Below are the code and all the weights of a small trained network. Each question names an input and a class and asks about switching units off, where a switched-off unit gives its printed mean instead of its output.

import numpy as np


def w(rows, s, z=0):
    codes = np.array(rows[::2]) - 128.0
    scale = np.full(codes.shape[1], s)
    scale[-1] = z or s
    return codes * scale


def f(y):
    return y / 2 * (1 + np.tanh(0.7978845608 * (y + 0.044715 * y**3)))


def log_softmax(a):
    a = a - a.max(-1, keepdims=True)
    return a - np.log(np.exp(a).sum(-1, keepdims=True))


def net(x, mask):
    res = np.array(x, float).reshape(1, 3) / 4 @ E
    y = f(res @ A[0][:, :-1].T + A[0][:, -1])
    res = res + np.where(mask, y, B[0][:, -1]) @ B[0][:, :-1]
    return log_softmax(res[-1] @ U[:, :-1].T + U[:, -1])


A, B = {}, {}
E = w([
[79,234,36,88,251,107,192,145,142,136],'x0',
[209,86,68,220,231,54,94,115,172,86],'x1',
[220,117,212,1,149,59,165,61,109,176],'x2',
],0.0083)
A[0] = w([
[196,63,61,188,180,55,92,89,151,106,99],'N1',
[226,122,234,16,161,65,134,68,70,187,173],'N2',
[81,131,73,213,123,215,74,138,118,149,57],'N3',
[85,183,169,100,50,123,168,148,114,158,147],'N4',
[213,80,137,46,171,64,178,22,71,218,93],'N5',
[229,77,195,175,60,180,119,103,101,123,2],'N6',
[88,200,164,81,123,178,130,126,33,112,98],'N7',
[219,99,115,200,196,3,103,127,150,75,135],'N8',
[131,38,144,137,67,126,72,84,124,118,134],'N9',
[31,191,124,133,210,85,215,93,119,108,209],'N10',
[146,70,227,186,43,123,97,158,122,123,243],'N11',
[35,118,172,75,55,239,207,78,74,193,110],'N12',
[96,183,85,45,170,83,157,154,153,100,139],'N13',
],0.0065,0.0032)
B[0] = w([
[66,96,217,38,114,114,150,106,139,203,211],'N1',
[105,140,99,190,96,184,95,76,67,116,248],'N2',
[41,15,104,188,62,246,168,98,94,149,177],'N3',
[92,156,190,106,172,70,160,115,151,138,186],'N4',
[99,38,68,198,94,227,103,147,74,164,219],'N5',
[163,161,77,91,75,164,166,178,166,151,176],'N6',
[138,110,176,55,126,114,136,175,125,161,175],'N7',
[1,133,211,24,122,105,132,90,168,235,230],'N8',
[209,178,88,80,119,119,85,136,190,218,175],'N9',
[217,167,99,96,112,146,40,140,187,200,203],'N10',
[173,168,90,108,94,127,36,160,166,201,210],'N11',
[92,100,221,22,118,152,97,157,112,176,230],'N12',
[172,143,37,91,134,144,93,151,145,189,181],'N13',
],0.007,0.011)
U = w([
[49,124,218,36,139,116,143,121,141,169,127],'0',
[242,192,11,94,109,140,68,195,195,184,117],'1',
[57,50,43,180,104,254,132,103,40,131,122],'2',
[128,181,145,148,146,106,29,146,85,134,255],'3',
[152,190,163,151,119,66,210,108,104,23,87],'4',
[141,98,128,111,153,103,217,119,99,59,83],'5',
[148,148,186,147,162,66,189,124,97,68,85],'6',
],0.0073,0.0064)

Each question gives the input, the list of numbers given to net, and the class t.
The units are the neurons (one row each of A and B). Each row of codes is followed by its name. A weight is (code - 128) times the scale printed after its matrix; where a second scale follows, it is the last column's (A, B and U).
mask holds one flag per neuron, in row order. A switched-off neuron (its flag False) gives its mean, the last column of its row in B, instead of its output. The means were averaged over made-up inputs and are rounded, as every weight is.
A unit's drop is (log p(t) with every unit on - log p(t) with that unit switched off) / (log p(t) with every unit on - log p(t) with every unit switched off).
The circuit of an input: a set's keep is (log p(t) with only the set's units on - log p(t) with every unit switched off) / (log p(t) with every unit on - log p(t) with every unit switched off). Starting from the 12 units with the biggest drops (on a tie, the unit counted first), units are removed one at a time, each time the one whose removal leaves the highest keep (on an exact tie, the one counted first), for as long as the keep stays at least 0.8.
circuit, biggest first: the units of the circuit, biggest drop first
k most important neurons: the k neurons with the biggest drops, biggest first
drop when u is switched off: that unit's drop, to one decimal
input [-3,7,8], class 2: 2 most important neurons => [N5 N2]
input [1,-7,-7], class 0: 2 most important neurons => [N12 N5]
input [-8,-4,-6], class 1: circuit, biggest first => [N11]
input [8,8,1], class 0: 2 most important neurons => [N8 N1]
input [5,6,-6], class 0: 4 most important neurons => [N8 N1 N5 N2]
input [8,-7,0], class 1: 4 most important neurons => [N10 N13 N8 N1]
input [-8,8,1], class 0: 3 most important neurons => [N8 N1 N10]
input [6,-2,8], class 2: 2 most important neurons => [N5 N2]
input [3,-3,6], class 2: circuit, biggest first => [N5 N2]
input [6,6,-4], class 0: 3 most important neurons => [N8 N1 N11]
input [-7,6,6], class 1: 2 most important neurons => [N9 N11]
input [-8,6,5], class 1: 4 most important neurons => [N9 N11 N6 N12]
input [1,8,5], class 0: drop when N1 is switched off => 0.2
input [1,2,7], class 2: drop when N5 is switched off => 0.1
input [-5,-8,-7], class 0: drop when N4 is switched off => 0.2
input [-5,6,7], class 2: circuit, biggest first => [N5]
